Where the symbols take the points:
at | ζ τ ψ η ξ ρ
nok | siv pup zim zon lur fad
fen | voz sak mog bam mak leg
tiv | ziv von rok des siv pir
gug | muf pov pip rog mun ked
bup | som fop gup bok vap rok
kif | lud gev fip laz tiv sut
fad | bok ral lur fop fav kud
vep | vos mil kif fur sut bam
fop | bup som kav fad vaz keb
zom | vez fip som kub kom ziv
bev | mep kud luk rok lak san
fip | zom vez bup mup rok tiv
vos | mil vep lud ked fam lov
rep | deg maz san pir bup fip
dip | lur liv voz beg rog fus
muf | pov gug lin fiv daf boz
fiv | leg rog sos muf gev mil
lak | vel dul vep nis bam gup
mep | kud bev fus kom vel det
pip | lin lel las rak kub mun
mak | rak sos rep lel fip kif
neb | zim nis ked vel voz dip
zim | nis neb boz dul sak lur
beg | kav gup lov dip gug paz
rog | fiv leg rak gug lud vos
fur | ked boz laz vep mog fen
dus | mog sek bag pud maz sos
fam | pud sut ziv sek las pip
mog | sek dus des sut rep mak
lud | gev kif zom mun ziv fam
kav | gup beg feg lur muf vaz
pir | las diz siv rep bok mup
lov | feg bam fam voz pip gug
deg | maz rep det las som zom
zon | san det dul nok kav fop
lel | pip lin pir mak mup laz
kub | rer mup ral zom mep rov
som | fop bup beg ral paz kom
fav | luk fus fiv vaz mil dul
vap | paz vaz pov luk fur nis
mil | vep vos gev boz pud feg
rok | kom keb vap bev nis siv
pup | nok siv neb det dip ral
san | det zon lak siv gup bup
vel | dul lak vos neb lov beg
paz | vaz vap gug fus ked neb
kud | bev mep fav keb dul zon
des | rov bag bev tiv san rep
kom | keb rok paz mep neb pup
daf | laz mun rer gev bag dus
las | diz pir pup deg ral kub
dul | lak vel mil zim feg kav
fus | fav luk rog paz vos vel
ziv | von tiv kom rov pup las
gev | kif lud vez daf von pud
mup | kub rer bok fip bev des
bag | des rov kud von zon maz
rov | bag des mep ziv det deg
sek | dus mog rov fam deg rak
siv | pup nok nis san liv bok
lur | liv dip sak kav fiv fav
bam | lov feg sut fen lel pov
luk | fus fav leg vap vep lak
liv | dip lur fen gup leg luk
sak | fen voz dus feg sos fiv
det | zon san vel pup beg som
maz | rep deg zon diz fop vez
keb | rok kom vaz kud zim nok
vez | fip zom fop rer keb von
bok | ral fad liv bup luk bev
vaz | vap paz muf fav boz zim
pov | gug muf lel leg laz fur
ked | boz fur mun vos sek voz
sos | mak rak maz lin vez gev
mun | daf laz kub lud rov sek
nis | neb zim fur lak fen liv
laz | mun daf mup kif des mog
rak | sos mak deg pip zom lud
ral | fad bok dip som fus mep
sut | fam pud tiv mog pir lel
diz | pir las nok maz fad rer
gup | beg kav bam liv pov vap
pud | sut fam von dus diz lin
boz | fur ked daf mil dus sak
leg | rog fiv mak pov kif vep
lin | lel pip diz sos rer daf
voz | sak fen sek lov rak rog
von | tiv ziv keb bag nok diz
feg | bam lov pud sak lin muf
rer | mup kub fad vez kud bag

The rows follow the links: the fewer symbols apart two points are, the more alike their rows tend to be.

Rows of some points; one shown again gets a slightly different row:
gug: [ 120  -39  -28  -20   -7   11   59   13  -73   54   21   48   30   16  -10   51   27   -4   34  -69  -64   21  -43   51   -5   -1  -40   61   31   39    3  -26  -99   -5  -79   51   50   71   76  -24   33  -18  -49   -2   10  -38  -46   32    3   28   56   16  -29  -47 -127   49  -65   16  -63   39   13   33   15    4]
beg: [ 107  -24  -33   28   13  -15   68  -29  -53   51   11   38    3    6  -30   -6   55   14   25  -42   -7   60  -89   36  -22    7  -49   55   43  -24   16   -2  -91  -27  -72   34   92   44   81  -64   37   30  -74   49   11  -22    2  -27   12    9   43  -15   -2   -7 -123   58   -8   -6 -110  -10   17    5   39    9]
pir: [ -90   28  -74  -13  -48   30  -91   30   36    2   11    4   -4    1  -23   15  -38   -8   -7  -28   94   43   60  -12    8   34   35  -52  -26    9   13   40   72  -16  108    9  -66  -44  -80   72  -23  -18   -7   77    9   36   -5  -19  105  -53  -15   14   33    6   38 -118  -16   76   32    1   22  -94   -3  -33]
tiv: [ -79   28  -18   12    3   13  -92   25   37  -35  -11   13  -27  -47   43    7  -38   -4   -1   16   42   -2   18   20    9   12   29    4  -40   10   -2   38   97   -6   78  -14 -109  -29  -84   93  -57  -30   15   45   29    0    6  -29   45  -37  -35   24   -6    0  145  -64   49  -26   64  -30  -56 -106  -20  -47]
leg: [ -37  -25  -46   -4  -29   63  -56  -36   27  -40   -3   14    4  -12   -6  -39   31  -71    0  -32  -72  -70  -44   73   29   -6  -16  -23    4  -51   25  -23   35   -1   11   33  -83  -83 -133  119  -95  -33  -41    4  -28    1   12  106  -37   40   -7   13  -25  -40   88    2  -31  -61   58   58  -47    1  -84  -25]
nis: [   3  -45  -87   53    5  -25  -13 -130    9  -48   -8   -5  -29   -8  -41  -39   82  -16   22   24    1   14  -82   36   68   53    6  -35    2  -45   28   13   66  -20  -45   31 -118  -46  -57   66  -98   12  -71   46  -34    6   47    4  -89   72 -101  -21  -32  -23   24   71   56  -80  -21    9   25   -8  -51  -37]
bag: [   8   47   36   -6   19  -34   32   76  -47   20  -20  -12    7    5   36   15  -46   67    2   37  113   36   89 -110  -18   -6   58  -63   -1   78  -46   21   32   12  -26   -4   42   69  122  -86   75  -43   65  -56    6   38  -60  -11   22  -31  -48  -18   47   45  -65   14   33  120    5  -31   86   33   37   18]
fus: [ -27  -41  -39   12  -50   15   -8  -50   55   12    4   -4   27   69  -87   14   63  -22  -53  -60  -81   17  -63   38  -16   47  -75   28   41  -77   58  -11  -65  -11   55   22   98  -64  -19    0   21   75  -40   61    4  -43   51  -27   48   11   86   44   27   -2  -47  -42  -38  -42 -100    7  -19  -12  -10   -3]
sak: [  54  -31   50  -58  -33  -27   47  -28   60  -28    6  -65   -9   -4   18  -34   44   -2  -36   49  -46  -42   11  -38   74   14    6  -38  -13   -1  -28  -52   46    7  -67   -2  -15  -19  -14   17   -4  -29   32 -110  -87    1  -20   26 -151   87  -27   -7    0  -71  -26   72  -31  -84  -16   18  -14  111  -51   38]
neb: [  71  -31  -16    9  -13  -41   60  -99   59   -4   43  -28  -27   -2   -3   37   89  -21    4   23  -67   24  -73   67   33   44  -50  116   37  -40   13  -46  -28  -24  -27   -2   25  -32   -2    1   -6   43  -64   11  -29  -53   65 -103  -66   50   23   49  -36  -75  -28   95    2 -143  -77  -59  -24    8   -4  -30]
lud: [   4    6   41  -64  -31   -4  -29   76   70    4   25  -28   -7   10   57   63  -17  -27    1  -24 -120  -67   35   73  -49  -39  -19   96   -7   61  -11  -43  -64  -32   73   -9  -18   -7 -107   54  -22   -9   52  -47   23  -44  -15  -47    4  -32  100   74  -64  -68   45  -32  -50  -83   37  -35 -108  -16  -22  -21]
fip: [ -21   50  -58   34  -14  -31  -59    4   22  -20    3  -14  -86  -70   39   27  -19   -8   47   28  109   -9   10   46   20   34   99   -7  -34   69  -25   42  116   -4   24    4 -137  -23  -57   72  -93  -57   -7   59  -18   34  -13  -72    6  -29  -93   15  -38  -42   48  -23   60  -19   43  -99   15  -41  -18  -34]
kub: [ -15   37   18   21   29    6  -17   88  -60   38   -9   19   16   -6    8   18  -59   32   51  -40   -6   15   41    7  -91  -29  -27   75   -6   37   16   23  -85   12   68   -4   88   58   43  -47   44   28   -8   39   82  -28  -44  -49  119  -96  100   21   16   55   15  -58    4   77   -8  -50  -21  -87   62  -25]
zom: [  33   27    4  -14   -6  -80   16   48   64   -3   48  -22  -70  -28   66   82    7    7   54   29   21  -10   28   59  -30   35   23  101  -10  122  -14   -9   17  -16   35  -26    4    9  -20    5  -13   -5    4    5   24  -23  -37 -166    5  -30   34   68  -70  -64   -1   -4   19  -56  -17 -126  -44  -45   16  -29]
rep: [   3   24  -24   56   69   -8   21   12  -48    1    9   55  -79  -92   80    5  -64   32   84   17  100   -1  -11   24  -31  -27   69   15   -6   61  -39   32   64   -3  -24   14 -129   65   26   35  -41  -75   -7   58   53   31  -32  -12   12  -41  -93  -42  -66   18   75    7   91   18   50  -17   33  -71    9  -34]
fen: [  49  -42  -82  -22  -50   -1   -7  -62   -7  -13   12   10  -25  -37  -20   -9   35  -68   29   -5  -36  -29  -28   71   41   -3   54  -12   -5   -4   -3  -32   69  -21  -46   37 -118  -37  -68  106 -104  -38  -64   -5  -49   18   -7   55  -80   40  -86   -9  -79  -97  -22   21  -12  -58   26   -8   24   24  -71   -2]
som: [  16   16   31   67   84  -69   49  -21  -30   21    7    8  -73  -37   26   34    7   14   70   24   20   14  -53   43  -42  -11  -20  140   30   35   -1   -8  -44  -15  -21  -20   54   66  106  -47   -2   23  -27   26   30  -57   21 -104   -9  -11    7   -3  -27   19    7   81   81  -50  -44  -72  -23  -60   62  -20]

Each walk starts at a row. The symbols on each line, taken left to right, move it on to the next point.
Each answer is a row, close to the row of the point it stands for.
[  28   -8  -53  -31  -30    7  -40   -1   11    0   20   23  -43  -41   47   17  -29  -41   59    7   16  -54  -11   62   17   19   69  -32  -48   86  -68  -12   71  -14    4   41 -172  -19  -63  106  -81  -92    6   -1  -19   41  -35   19  -34   -5  -63   18  -88  -92   19   -1  -21  -32   54  -29   13    4  -62    1]
ζ τ ζ τ ξ η ρ ζ ψ
[ -25   14  -22   71   53  -19    0   17  -32   26  -10   22   25   28  -56   17   -2   23   -8  -24  -19   47   -2   -8  -64   17  -58   68   35  -36   39   21  -82   10   38  -26  107   31   68  -64   44   83  -15   83   62  -39   38  -61   85  -56   86   22   52   69  -26  -48   20   23  -26   -7  -11  -74   57  -40]
ξ ψ η ψ τ η
[ -49   15  -43  -35  -31   51  -74   35   27  -37   19   17    1  -35   25  -25  -33  -60    7  -36  -41  -62   16   42    7  -27   16   -7  -48   32  -12   -3   58    2   42   13 -104  -18 -140  109  -78  -53    4  -23   -4   11  -16   46   19  -29   -3   -5  -35  -38   93  -70   -9  -30   86   28  -81  -33  -39    4]
[ -22   26  -43   95   86  -13    6  -79  -39  -18  -20   48  -70  -70   25  -17    1   61   71   50   93   29  -53   35   -7    7   39   21  -10  -10   20   34   60    8  -50   -6  -90   22   55   24  -61  -17  -46   60    9   21   30  -32    6    2 -109  -65   11   39   46   53  130  -21   16  -34   64  -61   28  -37]
ζ ζ ζ ρ ζ τ ζ
[  26   35    2   32   11 -111   34  -55   54    8   25  -30  -62  -12   29   57   66  -10   20   73   22   43  -24   54    1   58   -3  115   22   11    0    2   22  -31   11  -12   28   -6    7    3   13   38  -33   21   14  -19   29 -163  -15   11    2   68  -11  -53   15   36   50 -110  -54 -117  -11  -44   42  -56]
ζ ρ η ψ ξ ζ ψ ζ ξ
[ -42   42   17  -37  -39    0  -49   96   43   29   24  -19   -2   34  -11   56  -46  -13  -14  -55   18   41   57   14  -40   54  -10   24  -15   50  -11   20  -40  -31  136  -24   60  -23  -67   11   36   30   41   41   24  -19   -3 -107  106  -83   94   65   14    0  -18 -105  -59   26  -35  -49  -32  -70   29  -30]
[ -20   18   60    0   14  -68   51  -73  105  -30    1  -85  -41  -11   36    7   29    5  -40  126   85   41   18  -52   40   69   46   -8   14   14  -22   26   82   12  -16  -57    0  -31   38  -54    9   10   52  -38  -57   22   36 -105  -82   47  -64    7   48   17   10   11   82  -58    0  -78    2   51   19    1]
η ξ ψ ξ ξ
[-100   35   53  -71  -49   -8  -44   67   73   -1    0  -58   29   41    6    6  -32    7  -98   29   58   16  103  -92    3   45   38  -75  -18   21  -26   36   56    8   84  -46   23  -41  -35  -16   51   13   73  -43  -40   22  -24  -25   41  -30   33   33   83   29   -7  -97  -28   73    5   -9   -9   16   15   18]
ζ ξ ρ ξ τ η ρ ξ ξ
[ -22    7  116  -79  -62    7  -41   57   81  -31   -4  -64    9   18   33  -10  -49  -25  -72   33  -61  -78   83  -46   18  -48   11  -53  -54   19  -40  -27   29   46   30  -48  -33  -56  -73    6    2  -17   88 -105  -26   -5  -16   16  -55   -3   13   26  -11  -20   99  -30  -24  -18   75   14  -87   61  -47   14]
[  25  -33  -44  -74  -79   31    1   12   19    8   12  -36   53   59  -66   26   39  -64  -29  -66 -117  -13  -22   46   13   14  -86   35  -12  -33   21  -41 -102  -44   33   12   62  -57  -83    9    7   33  -32   -5  -20  -49  -10   29   22   -7  110   70  -27  -51  -50  -27 -118  -20  -62   29  -49   -6  -21   15]
η ζ ζ η ξ
[ -41   -4  -76  -74  -61   57  -90   47   17  -12  -11   42   25   18  -22  -21  -45  -28   -3  -65   27  -31   31   34    6    6   50  -67  -48    8  -11    1   15   -7   88   45  -92  -40 -153   87  -45  -29   -2   41   15   70  -31   76   97  -34   10   15  -30  -27   -1 -104  -51   76   56   38    3  -17  -54    3]
ρ τ ρ η η τ ρ η
[   5  -12  -21  -84  -92   36  -53   93   18   40   14   -4   34   63    0   30  -25  -64  -23  -76  -62  -20   33   43  -31   15  -18   41  -33   61    0  -26  -96  -39   85   20   39   -8  -73   36   26   -5   12    7   34  -27  -35  -20   74  -48  106   76  -23  -48  -54  -75 -121   24  -13   -8  -75  -26   -4   26]
[  -5   42   77  -56    4  -62   30   22   92  -14   -2  -78  -48   -5   93   46   -6   16  -26  100   78   17   72  -47   26   35   77  -44  -18   87  -40   22  122    2    5  -45  -36   -5    7  -25    5  -32   77  -84  -25   21  -16  -92  -65  -10  -39   27   16  -20   14   -8   30  -28   25  -64   -4   19   11  -18]
ξ ρ τ ψ ψ ρ ζ ζ ζ
[ 104  -35   -1  -51  -44  -20   35  -28   25    6   38   -2   -2    9    5   18   51  -36    7   -1  -94  -18  -35   85   13   22  -31   99   16   32  -16  -60  -40  -39  -60   19  -13  -14  -19   35  -13    5  -20  -47  -19  -27   -9  -35  -89   22   38   59  -79  -94  -46   52  -57 -130  -35  -22  -50   43  -48   -7]
ζ ξ ζ ξ η ψ ξ
[ -71  -19  -80   39  -44   46  -63  -84    8  -30   -2   22   23   52  -95  -35   45  -19  -29  -49    6   54  -65    8   27   41  -18  -59   15  -94   53   15   17  -22   40   29  -24  -89  -94   58  -16   26  -68  106   11   -1   57   51   54   30  -21   -6   51   36   -8  -45  -10   13  -28   62   35  -41  -25  -22]
[ -36   10 -102   60   31  -41  -36  -90   43  -27   -3    9  -69  -51   -3   10   17   14   32   46  102   34  -39   40    9   54   49    5  -10    2   16   29  114  -23    7    2 -113  -70  -22   54  -65   -7  -23   77  -11   17   59  -77  -30    9 -107   -2    5  -14   43   36   85  -58   11  -58   40  -37    1  -19]
τ ψ ξ ρ ξ ξ ζ τ η
[ -83   47   80  -31   26   27  -13   99    1    8  -12  -12   39   17   10   -4  -78   48  -33  -17   56   26  105 -107  -20  -11    1  -77   -3   20    1   43   -7   31   41  -21   45   35   70  -77   64    9   75  -59   26   36  -36   17   41  -47   35  -41   67  100   26  -68    3   99   52   23   12   20   59   14]
ρ ρ ξ η τ ζ η
[ -27   34   78   55   75  -49   58  -39  -15  -17  -38  -42  -46  -13   44  -22    8   55  -24  104   70   47    5  -76  -12   -4    2   -2   20    3   -6   14   49   48  -63  -51   34   59  123  -66    2   -4   18  -64   -2   24   16  -54  -66   36  -65  -65   38   87   44   63   97    4    0  -10   25   17   61   19]
[  78   21    8  -60  -29  -30   15   61   40    5   29  -33  -19  -31   69   63   -8  -52   29   -2  -42  -32   25   92  -24   20   31   67  -13  108  -64  -30  -26  -37   10   24  -35    1  -16   54   -7  -50   27  -44    8  -30  -41  -72  -32  -20   31  101 -109 -128  -25   29  -43  -60  -22  -72  -53   11  -17  -20]
ρ ζ ξ τ ξ ψ ψ τ η
[ -22  -55  -90  -31  -54   68  -72  -28   11  -12    6   29   41   59  -66  -17   34  -32  -39  -82  -21  -17  -17   14   28   16  -16  -88    1  -67   26  -10    9  -18   39   20  -70  -86 -113   82  -44    4  -44   63  -27   21   12  126   27   -1    4   -7  -13  -19   -2  -52  -70   27   13   90    6   12  -74   -6]
η ξ ξ τ τ ζ η η
[  22   37  108    3   69  -51   30   64   -8  -12   -2   -2  -19  -68   84   -2  -43   65   16   90   80   -2   77  -57  -15  -50   33  -10   17   73  -53   12   51   27  -36  -31  -20   58  116  -63    4  -31   95  -82    0   21  -55  -51  -46    3  -56  -18    1   33   57   23   58   38   42  -45   15   43   44  -12]
[  -3  -33   50  -63  -98   42  -13    7   33  -32  -18  -50   80   81  -32  -54   40  -45 -101  -16  -56  -18   27  -86   72   23  -15 -108  -17  -49   11  -14  -15    5   45  -10   67  -60  -61  -30   25   21   28  -69  -59   15    9   76  -31   45   36    6   35   -9  -53  -25  -96   14  -14   97   11   81  -46   46]
ζ η ξ ψ ρ ξ ρ ρ
[-101   31  -45   56   35   -3  -76  -69   43  -29  -16    7  -50  -25   -7   -5  -15  -12  -15   17    6    1  -25   21   10   25   16   -2  -11  -52   31   60   89   -9   67  -26  -86  -67  -61   70  -57   26  -37   73   24   13   69  -48   21    9  -30  -11   36   32  126  -41   85  -51   69  -18    4  -99  -25  -52]
ψ ρ ρ η ξ ξ ζ ξ
[  60   35   25   31   70  -57   35   58  -23   15   21   27  -50  -75   75   60  -54   15   94   45   33    8   28   40  -58  -33   33  139   -4   89  -32   -2  -50    7  -35  -25    5   87   72  -34    6  -37    9    1   57  -19  -27 -108   36  -54   19    8  -56   -1   20   22   52  -15   26  -86  -26  -53   55  -35]
[ -69   21   62   29   47  -13   -1   19  -17    5  -32  -14   62   30  -36  -31  -20   53  -65   21   48   35   31 -122   12   -3  -37  -65   14  -41   10   21   19   24   16  -44   94   19   82  -97   57   32   35   19   -7   12   27  -15   43   -4    6  -51  105  123    4  -28   53   81  -18   49   34    3   59   30]
τ ψ ζ ψ ζ η τ
[  74  -36   23   -6  -23   -9   61   22  -56   18    4  -19   54   32    0  -32    0   19   -3  -20   11   -8    4  -54   37  -40   20  -67   -6   17  -20  -35  -59   17  -77   30   36   39   80  -80   54  -31   35  -51  -27   19  -37  120  -88   60  -21  -50   35   -4 -109   48  -48   70  -29   60   64  108   -5   61]
η ζ η τ ξ τ ρ
[  87    8   24  -20   18  -23   37   68  -51   31   34   41  -27  -64   63   46  -56  -22   77  -10  -47  -69   12   62  -50  -45   18  112    6   91  -44  -44  -76  -15  -37   23   -2   91   45  -13    1  -46   10  -30   30  -45  -82  -22  -33  -38   55   39  -97  -52  -14   63  -32  -27   13  -50  -27  -17   14   -8]
[ -35   13   84 -117  -74   46  -48   94   62   -3   -7  -41   55   57   19    2  -34  -18  -96  -14   -8  -20   91  -76   27   -4    2 -102  -44   22  -45   -2    6   18   82   -2   34  -37  -58    0   36  -24   99  -78  -47   32  -37   56   19  -21   39   47   30   -2  -19  -87  -94   69   23   33   -8   57  -21   47]
ζ ζ η ρ ζ
[  33  -36   81  -85  -57  -38   37   37   51  -43   16  -65  -18  -38   95   22   -3  -16  -30   77   22  -46   73  -31   45  -16   58  -60  -35   87  -54  -52   50   -1  -15  -19  -47    1  -31    1  -30  -50   90 -132  -65   24  -66  -23  -93   34  -41   39  -38  -73    3   17  -11  -29   34  -31   -7  101  -24   33]
τ ψ ψ ψ η ρ
[  -3  -32   19   12    4  -12   -1  -77   60  -27   24  -29  -24   20  -29   25   63  -38  -25    8 -114   18  -72   41   -4   23  -71  102   36  -69   17  -23  -72  -21   30  -18   60  -47  -31   -2  -21   80  -50   -3   -6  -72   91  -55  -14   32   66   14   16  -30   43    4   -3 -139  -18   -5  -77  -48   -3   -2]
